(in the rows, 128 means zero)
Each row of numbers stands for one element and depends on some of the facts below. Use the named rows to name the rest.

Some rows with their names:
[135 140 128 118 122 113 126 149 134 158 125 120 125 128 150 116 145 112
 126 152 122 137 114 129 135 125 166 127 125 112 128]: trostu
[116 128 147 153 132 114 117 134 116 107 135 124 124 129 125 116 123 111
 126 112 128 120 117 139 119 124 128 130 117 117 139]: sepel
[133 120 136 117 124 123 122 123 117 128 126 112 134 131 136 122 134 112
 123 149 124 126 119 125 114 122 162 146 119 109 132]: mugak
[129 122 148 117 122 113 122 120 121 118 121 129 123 128 125 124 131 113
 123 141 129 122 114 133 130 123 135 150 135 110 128]: skanir
[133 119 150 116 123 112 122 120 126 117 123 131 128 128 126 123 135 110
 124 145 124 121 116 131 125 123 140 146 136 105 134]: ravan
[117 125 128 166 165 139 120 164 128 137 131 122 123 131 125 116 122 111
 134 122 127 142 114 129 124 125 128 112 108 177 128]: steplor
[128 124 146 118 123 112 120 122 118 123 124 123 124 128 125 119 132 115
 126 139 130 126 115 129 126 124 141 145 130 108 129]: flodrane
[130 116 147 116 122 110 121 122 127 123 123 133 128 125 125 123 130 114
 122 147 124 122 119 130 131 123 133 138 131 107 133]: plekunol
[117 117 148 143 123 112 125 121 116 115 125 124 130 132 123 121 122 126
 150 113 166 119 143 128 119 125 128 118 115 117 138]: flostik
[118 142 132 144 120 112 120 132 115 131 135 129 125 130 131 117 122 117
 132 115 120 120 127 139 124 121 134 129 113 111 159]: favan
[129 120 147 117 122 111 120 121 121 117 122 126 125 127 123 126 130 115
 125 140 131 122 115 130 127 120 137 147 138 110 128]: ziguvar
[118 132 149 155 132 120 124 141 115 107 142 120 125 128 123 116 121 110
 126 115 129 119 117 142 118 121 130 126 114 113 148]: stopla
[135 116 134 116 123 111 123 132 122 130 124 123 125 127 130 126 137 114
 123 147 122 120 115 128 125 124 131 132 129 106 129]: troklifar
[121 157 130 149 135 115 156 116 116 127 130 115 125 139 160 121 138 188
 126 116 120 124 113 130 116 124 131 144 108 119 131]: drosku
[116 118 128 170 128 137 120 140 115 126 151 116 134 139 127 123 147 114
 134 116 122 121 114 131 117 124 126 143 107 115 131]: klegogok
[121 121 161 189 120 112 126 122 115 109 161 145 134 128 141 122 149 111
 159 114 126 120 119 188 116 125 128 138 119 106 164]: dribrin
[122 142 128 143 122 114 124 111 117 176 125 112 133 138 135 128 121 123
 169 118 204 121 156 128 115 139 135 135 107 151 130]: kleflo
[120 115 142 188 131 134 123 148 115 111 182 125 131 147 131 139 158 110
 139 119 122 123 124 170 117 124 125 142 117 103 147]: flaselo
[119 116 130 117 122 114 123 129 119 137 126 124 126 140 131 145 144 116
 123 151 119 127 134 131 131 123 134 159 132 107 127]: klilas
[131 116 126 119 122 123 124 131 123 133 127 118 128 130 128 140 166 112
 124 148 119 127 117 128 117 131 135 159 124 107 128]: daklor

Facts:
[misim maflim seva plesodis] λ bifugrok
[ziguvar fiklu kuvil grafi nedrir] λ sebrul
[gugras soretel ridri triril vuplil mupefam] λ sketren
[fiki lesal fluplu pebrolel dapel mokasten] λ vabel
[vudrol zuren pobrin tobrun sasabril] λ seva
[leskek fista rugri ludok kenuskis doplir] λ fofe
[tregrem] λ peke
[klegogok sadok mudrum flaselo toklaflos] λ broflozuk
[soskana] λ sibrem
[flosil naklu beske tivim gostes] λ gramor
[klutrora meplor drumum ralis nodas drosak] λ maflim
[broflozuk briske sibrem baska daklor steplor dribrin] λ pata
[pama veplan klimuk bozus ravan grovur] λ drapa
[bruklenor kisko duzal restel stagel] λ fista
[zarul plubrim rudrupek kloza puger pedras stibris] λ bradris
[motra drasken] λ flodrane
[pobru pletrabral] λ zeklas
[viton maskon] λ misim
[vizos sestibuk gaska] λ mupefam
[peke levur grurun stubegre bristo flodrane] λ stopla
[vanu bristul plili skanir stuker todi] λ droklal
[semo mugak favan sikam trostu] λ grurun
[gruruk togris klomam] λ fluplu
[butime kubar dotris tatrun] λ duge
[draklu kleflo lobedre flostik zonu flaron] λ zarul
[bronem ragrun gremol tobol kadak pobren] λ viklen
[lobur] λ baska
[duge grotras viklen] λ getum
[dukil nise skabi drudra] λ pedras
[klomu klilas] λ stuker
[plipuvam stumar] λ gregre
[gafle] λ beske
[stoskal tiklur] λ grovur
[zuklor skipi stotuven brabodi rida] λ naklu
[lefur zeklas] λ ruze
[zivun] λ levur
[ganes tazuk lolus larasto kaplom] λ klimuk
[rostim nakos kunor] λ vuplil
[gimar nilol zeplusten kemam] λ grino
[fisek kamom gregre grino] λ dudi
[treflar zoklas dapli] λ ziguvar
[drodratok duluko skedre] λ steplor
[fudam vinas] λ nedrir
[vestuplol plupul troklifar] λ skanir
[brokar] λ ludok
[ruvun draplus] λ rudrupek
[plekunol] λ sepel
[drosku] λ plesodis
τ e <- gugras fiki flostik ragrun nakos drasken vestuplol klomam kenuskis
τ d <- leskek bruklenor sadok ridri kubar tazuk dapli zeplusten drudra stumar
τ j <- tregrem vizos plipuvam bristul zivun ganes drodratok togris puger tiklur stagel drosak drosku draplus trostu
τ a <- klegogok rugri viton zuren bronem duluko gostes daklor drumum bristo ruvun
τ c <- fiklu soskana draklu lefur klilas duzal flaselo doplir gaska dotris plupul skedre sasabril todi
τ i <- flosil kuvil sestibuk skipi rostim gimar zonu kloza kadak sikam dapel
τ h <- pama gruruk kisko dukil zuklor triril fisek pletrabral favan maskon stubegre vinas ralis kaplom tatrun dribrin
τ b <- lesal plubrim motra vanu butime klomu stoskal stotuven briske zoklas tivim tobol restel toklaflos nodas kemam plekunol
τ g <- veplan kleflo gafle nise mugak treflar brabodi gremol stibris
τ f <- lobur grafi meplor fudam pobrin troklifar flaron
misim Ξ: beske sketren
gugras Ξ: toklaflos fluplu plupul
fiki Ξ: trostu
fista Ξ: kleflo
klegogok Ξ: kemam
soretel Ξ: nilol
fiklu Ξ: plili kunor flosil
soskana Ξ: restel
flosil Ξ: bradris
klutrora Ξ: drudra gaska
lesal Ξ: daklor
zarul Ξ: nilol steplor restel plupul
plubrim Ξ: flostik
gramor Ξ: gaska
fluplu Ξ: zoklas viklen
drapa Ξ: stoskal nise tiklur tobol
viton Ξ: dapel
vizos Ξ: dribrin bradris
getum Ξ: gafle trostu
zuren Ξ: kunor brabodi
gruruk Ξ: fisek
draklu Ξ: brokar ralis ragrun
kleflo Ξ: vizos ragrun
kisko Ξ: kloza viton
bronem Ξ: fisek zuklor ravan
lobedre Ξ: sketren getum
dukil Ξ: nilol larasto doplir
flostik Ξ: vinas
plipuvam Ξ: ragrun
gafle Ξ: grurun kamom
bristul Ξ: pebrolel steplor
klimuk Ξ: butime flaselo
stoskal Ξ: zuren ragrun todi
zuklor Ξ: fudam
grafi Ξ: nilol stumar
ragrun Ξ: gafle
bifugrok Ξ: leskek
triril Ξ: stopla
lefur Ξ: dribrin
zivun Ξ: lobedre fista
beske Ξ: tobol
fisek Ξ: pebrolel dribrin
levur Ξ: favan
treflar Ξ: stoskal
vabel Ξ: bronem
nilol Ξ: todi
kubar Ξ: grurun pama
nakos Ξ: sibrem fofe getum
zonu Ξ: vudrol
stotuven Ξ: flostik viton
plili Ξ: zarul grafi
favan Ξ: bruklenor dudi
maflim Ξ: baska
kloza Ξ: drosak zuklor
fudam Ξ: grurun
tazuk Ξ: larasto fiki
zoklas Ξ: motra grafi
duluko Ξ: lefur zonu
dudi Ξ: gimar droklal kubar
mudrum Ξ: lobedre
vuplil Ξ: bristo
maskon Ξ: stoskal nilol
flaselo Ξ: fisek bifugrok
klomam Ξ: nilol fista
sibrem Ξ: drudra
baska Ξ: bronem bristo klimuk
tivim Ξ: droklal bifugrok
lolus Ξ: ridri
gostes Ξ: grovur
pebrolel Ξ: steplor
brokar Ξ: soskana gimar tobrun
grovur Ξ: motra bristul
droklal Ξ: vizos
kenuskis Ξ: ralis grafi
doplir Ξ: gafle
vinas Ξ: vizos
gaska Ξ: tobrun
bristo Ξ: lobur
ruvun Ξ: maskon fisek
restel Ξ: toklaflos doplir
pata Ξ: stoskal todi
toklaflos Ξ: larasto kleflo
skabi Ξ: ludok
plesodis Ξ: lesal fisek
steplor Ξ: toklaflos plipuvam larasto
pedras Ξ: gugras
dapel Ξ: tazuk
stopla Ξ: bristo
zeplusten Ξ: brabodi
drudra Ξ: bradris droklal fiki
viklen Ξ: plili stoskal
mokasten Ξ: restel
stibris Ξ: vabel
sepel Ξ: flaselo bristul
larasto Ξ: trostu getum
drosak Ξ: bradris
kemam Ξ: zarul zuklor grafi
fofe Ξ: toklaflos
drosku Ξ: todi
tatrun Ξ: triril stopla
dribrin Ξ: zuklor
draplus Ξ: rostim
todi Ξ: vizos doplir
stumar Ξ: leskek

Rows to name:
No name comes twice in this set of rows, the named rows included.
[129 115 130 117 123 112 123 119 123 125 125 126 124 161 132 166 159 125
 123 135 122 133 130 128 140 124 138 156 128 112 132] -> sasabril
[118 117 126 167 128 133 122 134 115 131 143 117 133 135 127 123 145 113
 138 116 122 121 117 132 116 128 126 143 105 115 128] -> duluko
[119 122 169 186 125 112 125 133 117 107 166 149 128 129 144 121 144 114
 155 112 123 122 120 188 119 125 127 135 133 106 182] -> fisek
[120 116 126 164 138 133 122 153 117 140 150 119 127 159 122 119 122 122
 131 124 123 127 128 130 118 122 124 136 106 132 131] -> soskana
[119 165 126 167 123 115 126 112 118 180 126 117 131 128 217 131 166 114
 198 117 170 121 146 157 115 164 130 142 107 105 129] -> vizos

Now the same elements, written a new way:
Known rows:
[119 117 126 127 134 114 132 124 128 137 120 126 125 127 121 132 105 134
 137 125 129 132 122 136 135 126 131 127 120 122 132 135 135 127 134 131
 135 127 134 130 126 123 138 122 125 137]: plesodis
[125 118 130 122 142 126 132 136 123 130 121 127 122 130 118 137 114 128
 131 126 123 130 124 132 139 129 127 125 123 117 128 130 133 122 123 122
 129 128 132 135 118 122 137 130 132 120]: seva
[125 118 121 131 129 111 136 115 132 141 132 123 135 133 117 130 110 134
 133 130 134 129 120 127 127 112 129 130 125 125 132 125 134 125 134 135
 132 124 143 121 134 141 137 123 105 141]: pedras
[118 125 137 127 133 134 129 128 128 129 113 132 127 123 127 125 124 127
 126 134 131 139 122 132 127 133 136 127 116 122 128 138 127 116 141 136
 133 129 136 125 123 106 132 123 143 132]: klimuk
[132 126 132 120 137 158 131 131 120 115 141 118 128 119 113 137 149 113
  99 122 113 127 131 121 139 138 137 141 138 122 131 121 119 127 116 123
 121 130 123 125 126 123 128 142 145  99]: pama
[124 123 130 125 134 129 132 129 126 127 123 124 124 126 121 128 125 125
 129 128 131 132 121 128 128 127 132 129 124 121 130 132 131 119 128 130
 129 129 134 129 121 124 137 126 126 126]: stuker
[124 123 126 128 134 141 131 117 127 126 139 115 132 118 116 136 135 123
 112 118 119 126 132 127 136 136 141 141 132 128 134 125 125 132 130 130
 129 129 125 120 137 121 127 134 142 120]: fisek
[101 123 134 138 136 143 121 104 140 137 113 128 147 107 133 126 121 136
 122 126 128 141 135 137 131 156 156 132 107 136 124 140 126 122 171 151
 147 130 127 111 151  68 112 120 186 149]: tatrun
[129 134 124 124 103  97 116 128 128 137 119 143 123 145 146 112 114 133
 142 136 138 131 122 135 124 112 111 112 137 126 128 151 127 135 127 122
 137 123 129 141 123 155 138 109  95 153]: zeplusten
[131 128 131 132 133 132 136 133 123 131 129 129 126 121 140 131 135 131
 131 124 130 123 134 123 125 130 127 135 120 131 126 120 130 133 130 137
 116 134 125 116 131 126 114 132 135 128]: ganes
[131 127 129 133 129 129 139 132 122 132 132 129 124 122 139 132 130 133
 132 124 129 122 133 126 125 126 126 137 121 132 129 119 129 136 129 136
 116 134 125 113 131 133 115 131 128 129]: vizos
[126 122 121 127 129 134 133 113 125 127 145 110 130 119 114 137 133 125
 115 116 121 122 131 127 136 129 139 143 136 129 136 124 127 136 127 131
 128 129 124 121 138 133 130 134 130 121]: vinas
[123 128 126 128 132 129 132 133 127 129 126 122 123 126 125 133 118 119
 138 134 128 130 119 134 128 128 132 132 132 125 128 129 131 123 125 131
 130 130 141 126 124 136 142 127 116 130]: sibrem
[133 125 125 130 128 124 131 138 129 130 128 136 122 128 124 131 125 133
 132 131 122 126 128 128 134 130 122 126 123 129 128 119 130 132 126 127
 122 125 124 132 129 121 123 137 135 125]: sasabril
[124 124 130 125 133 129 131 129 125 127 123 125 123 126 121 129 127 125
 128 130 130 133 121 128 129 127 131 129 124 122 129 132 131 119 128 130
 129 130 133 130 121 123 137 126 128 125]: mupefam
[128 126 137 131 136 143 132 141 133 121 126 133 122 125 115 134 137 123
 120 134 117 143 122 130 128 122 125 124 122 117 134 129 122 115 123 114
 131 140 131 126  98 125 134 127 126 115]: grurun
[125 123 128 125 130 124 133 127 125 129 125 124 123 127 121 129 123 125
 128 130 130 131 120 130 128 123 131 131 127 122 132 132 128 124 127 129
 128 129 134 129 121 132 139 125 120 127]: fluplu
[138 129 125 138 130 131 137 118 129 122 137 118 130 119 121 136 129 134
 122 119 129 120 137 128 123 125 137 138 126 142 139 109 125 147 128 136
 116 127 124 119 139 130 112 138 135 120]: dapel
[142 129 136 138 139 153 135 128 129 120 131 131 141 123 122 139 135 128
 109 131 121 126 139 120 126 131 134 134 121 135 127 101 118 133 129 133
 114 125 131 114 137 115 107 145 150 108]: zonu
[119 120 124 130 128 113 133 118 130 137 123 123 126 126 122 128 112 133
 137 127 135 132 121 134 128 121 134 130 122 126 134 135 134 127 137 136
 135 129 136 125 129 129 137 119 118 142]: sepel

Which element is each row?
No name comes twice in this set of rows, the named rows included.
[126 121 132 128 137 132 133 128 130 132 125 128 134 133 118 132 123 127
 124 134 130 134 122 123 129 123 129 128 123 120 125 124 130 113 130 130
 130 125 142 124 125 126 135 129 124 125] -> rudrupek
[133 125 131 135 137 135 138 134 126 135 132 133 134 125 138 133 131 132
 130 128 128 124 134 119 125 127 123 133 118 130 122 112 130 128 130 136
 117 132 131 111 135 129 112 134 132 126] -> puger
[144 131 134 132 136 151 136 133 123 113 133 125 127 119 121 138 142 125
 109 126 121 123 139 122 126 131 135 137 128 135 134 106 118 138 119 129
 109 128 124 122 130 122 111 146 146 101] -> gimar
[137 131 129 128 123 137 132 142 126 122 129 138 121 128 124 127 139 125
 120 137 121 129 126 125 129 130 123 129 127 128 128 119 122 128 122 127
 117 127 127 129 124 123 124 139 134 117] -> plupul
[134 140 141 116 118 131 111 150 124 122 109 154 124 146 148 113 135 119
 126 147 128 137 125 128 127 129 108 107 134 118 115 146 119 117 119 112
 133 124 129 144 110 131 134 121 122 127] -> ridri
[133 125 116 137 117 111 136 122 136 140 137 132 132 131 122 126 119 138
 132 131 131 123 126 127 126 117 123 131 125 135 132 117 131 138 136 137
 124 123 132 122 142 138 125 132 113 141] -> draklu
[103 124 146 144 143 145 121 129 149 134  98 149 140 114 133 124 119 135
 132 144 124 160 126 141 123 145 140 115  95 126 122 142 125 103 166 133
 152 139 135 117 114  69 118 112 174 146] -> stopla
[130 127 116 135 113 108 135 121 133 135 135 130 123 126 124 125 120 137
 137 127 131 124 125 132 125 120 126 132 126 135 136 123 131 142 133 138
 123 126 127 127 138 136 126 129 115 142] -> fiklu
[119 127 119 132 127 116 134 124 130 135 130 117 123 125 127 133 108 126
 146 131 132 126 117 137 125 125 135 134 133 129 131 132 136 129 131 135
 134 129 143 124 131 142 143 122 107 144] -> pata
[123 122 124 133 128 116 135 122 134 132 130 123 123 125 115 131 119 132
 134 126 128 135 120 134 125 115 129 129 124 125 140 132 131 126 130 126
 134 135 133 125 115 138 137 119 109 135] -> levur

The same elements again, as new rows of numbers:
Known rows:
[126 136 127 122 128 126 125 118 136 132 131 128 125 130 130 132 130 126
 128 126 110 125 130 120 126 126 123 126]: grafi
[127 127 127 123 135 126 128 124 125 136 138 138 122 125 131 135 135 130
 112 123 123 128 131 118 128 132 116 125]: plupul
[125 150 123 124 116 124 128 110 143 128 131 129 134 136 130 145 124 126
 147 124 105 118 130 111 131 121 122 125]: bristo
[127 116 130 128 133 125 136 126 129 131 129 124 120 126 129 125 128 129
 114 125 123 133 129 121 132 132 128 125]: rida
[127 115 132 134 123 127 142 133 121 124 125 140 137 128 127 121 124 132
 126 137 129 124 125 139 121 124 126 131]: flodrane
[126 132 130 119 129 130 123 118 144 130 121 113 128 131 128 120 124 124
 135 133 103 130 127 133 125 122 132 126]: nakos
[127 133 126 122 135 127 128 121 126 135 137 138 132 128 130 139 134 130
 119 125 120 127 130 120 131 131 112 125]: butime
[128 122 125 133 131 133 129 142 118 124 126 130 119 123 125 127 130 127
 138 132 139 123 125 132 127 128 132 134]: fluplu
[125 151 123 125 123 119 117 112 139 136 137 136 131 133 129 150 130 128
 142 125 116 125 133 123 130 120 122 125]: zuren
[126 117 131 133 121 128 142 133 125 124 124 139 133 128 125 122 124 133
 125 139 131 128 125 140 120 123 128 130]: grovur
[130 140 124 128 107 123 130 114 148 125 125 119 124 137 125 140 115 126
 141 132 119 133 129 104 136 122 136 126]: stibris
[130 141 128 123 135 138 116 134 122 127 126 123 139 126 129 123 134 126
 147 125 132 119 126 140 124 131 125 134]: drasken
[126 132 127 125 123 125 130 118 144 129 124 116 123 132 128 129 123 125
 135 127 106 129 129 119 127 124 133 126]: fiklu
[128 156 127 128 107 126 128 117 133 123 132 144 151 137 130 143 127 133
 148 123 130 118 131 130 121 121 117 128]: rugri
[131 109 133 127 126 126 131 128 140 131 121 108 101 124 126 111 121 125
 111 131 115 138 127 112 122 132 143 130]: dukil
[130 148 124 126 125 135 120 132 125 124 128 127 135 128 127 136 132 128
 152 123 136 122 128 133 128 129 126 132]: kemam
[124 110 133 129 129 126 137 128 140 130 118 106 104 125 127 111 123 125
 120 126 108 134 127 122 124 130 142 128]: gruruk
[129 122 126 134 132 133 128 142 116 123 127 131 122 123 126 125 130 126
 137 132 141 122 124 132 128 129 132 133]: nedrir
[133 131 130 117 130 131 114 121 138 134 128 123 125 130 128 121 125 126
 120 136 117 133 128 120 125 128 128 128]: flostik
[126 131 126 125 126 124 127 117 145 131 122 116 139 135 124 134 119 128
 142 138 118 142 128 140 139 121 136 125]: drosku

Which element is each row?
No name comes twice in this set of rows, the named rows included.
[128 110 136 130 135 129 141 141 110 132 133 141 123 119 130 116 137 138
  99 121 141 133 129 137 113 138 118 130] -> pama
[135 121 126 131 134 134 122 146 109 129 135 143 116 120 125 129 133 129
 120 135 154 126 127 122 127 134 126 135] -> bradris
[132 137 123 126 115 123 128 119 136 130 135 133 126 132 126 143 122 130
 122 130 132 134 130 101 136 128 126 126] -> kleflo
[136 146 121 129 122 131 122 137 111 128 142 147 129 125 127 149 135 134
 132 122 162 128 130 110 134 136 117 132] -> nise
[146 161 127 146 161  80  80 145 137 141  97 175 153 156 184  80 113 114
  86 115 172  30 139 145 142 199 116 102] -> rostim

Now the same elements, written a new way:
Some elements and their rows:
[132 117  76 131 132 148 174 112 146 109 121  98 147  83 147]: lesal
[156 147  82 165 137 168 136  91 145  95 139 138 148  92 136]: plesodis
[ 94  96  78 113 132 148 178 138 133 121 146  84 167  87 120]: flosil
[125 105 114 151 132 156 163 115 171 104  90 134 134  90 160]: skedre
[139  85 106 148 144 156 162  89 131 133  86 134 134  87 135]: pobrin
[155 143  79  71 107 166 191  78 160 111 139 180 129  30 165]: nilol
[133 110 114 153 156 143 169 115 150 145 107 109 139  54 166]: nise
[148 122  98 144 176 184 154 132 153  93 118 158 129  84 155]: grurun
[141 100 100 142 152 150 149 123 161  99 121 129 132  46 155]: stagel
[140  94  93 141 144 173 140 118 179  93 124 142 144  59 164]: pletrabral
[117  92  87 159 150 141 179 108 153  98 102 101 134  63 151]: butime
[139 118  96  97 128 163 156 123 146  98 164 112 121  63 158]: plipuvam
[180  90 116 102 142 176 156  93 155 109 161 110 129 120 143]: tazuk
[157 140  89 155 110 137 158 110 176 100 113 115 166 114 139]: flaselo
[145 120  83 141 126 167 170 105 167 105 125 113 137  93 150]: gaska
[161 124 118 129 116 150 153 115 164  92 133 137 139  95 156]: mudrum
[131  92  94 168 142 164 172  99 173 100 109 125 130  73 153]: dotris
[139  98  95 160 145 164 171 106 172 103  95 130 130  77 160]: plupul
[136  99  96 158 145 166 168 110 168 107  99 128 130  79 158]: klilas
[147 124  99 145 174 183 153 123 158  89 116 159 131  77 156]: flodrane

Which element is each row?
No name comes twice in this set of rows, the named rows included.
[146 135  53  77 105 167 155  75 165 107 135 167 146  39 172] -> maskon
[100  72  82 125 158 130 179 106 141 105 104  84 153  61 144] -> kadak
[149  82 143 118 142 150 156 103 165 111 104 151 152  94 145] -> sadok
[170 133  85 105 121 163 170  89 165 100 133 150 132  57 159] -> soretel
[150 135  50 133 126 126 178 100 150 105 107 100 162  80 144] -> kemam
[130 106 115 131 141 136 144 128 159  96 111 133 136  59 163] -> drodratok
[170 130  78  89 129 135 199  61 144 121 108 140 153  79 143] -> grafi
[124 119  85 148 114 163 132 137 137 116 162 120 139  64 122] -> drosak
[181 106 116 115 138 180 146 106 153  83 163  88  93 114 173] -> larasto
[138 103 114 107 124 180 182 104 139  94 179 107 103  80 151] -> ragrun
[133  88 113 135 138 139 159 130 141  85  94 129 149  69 155] -> daklor

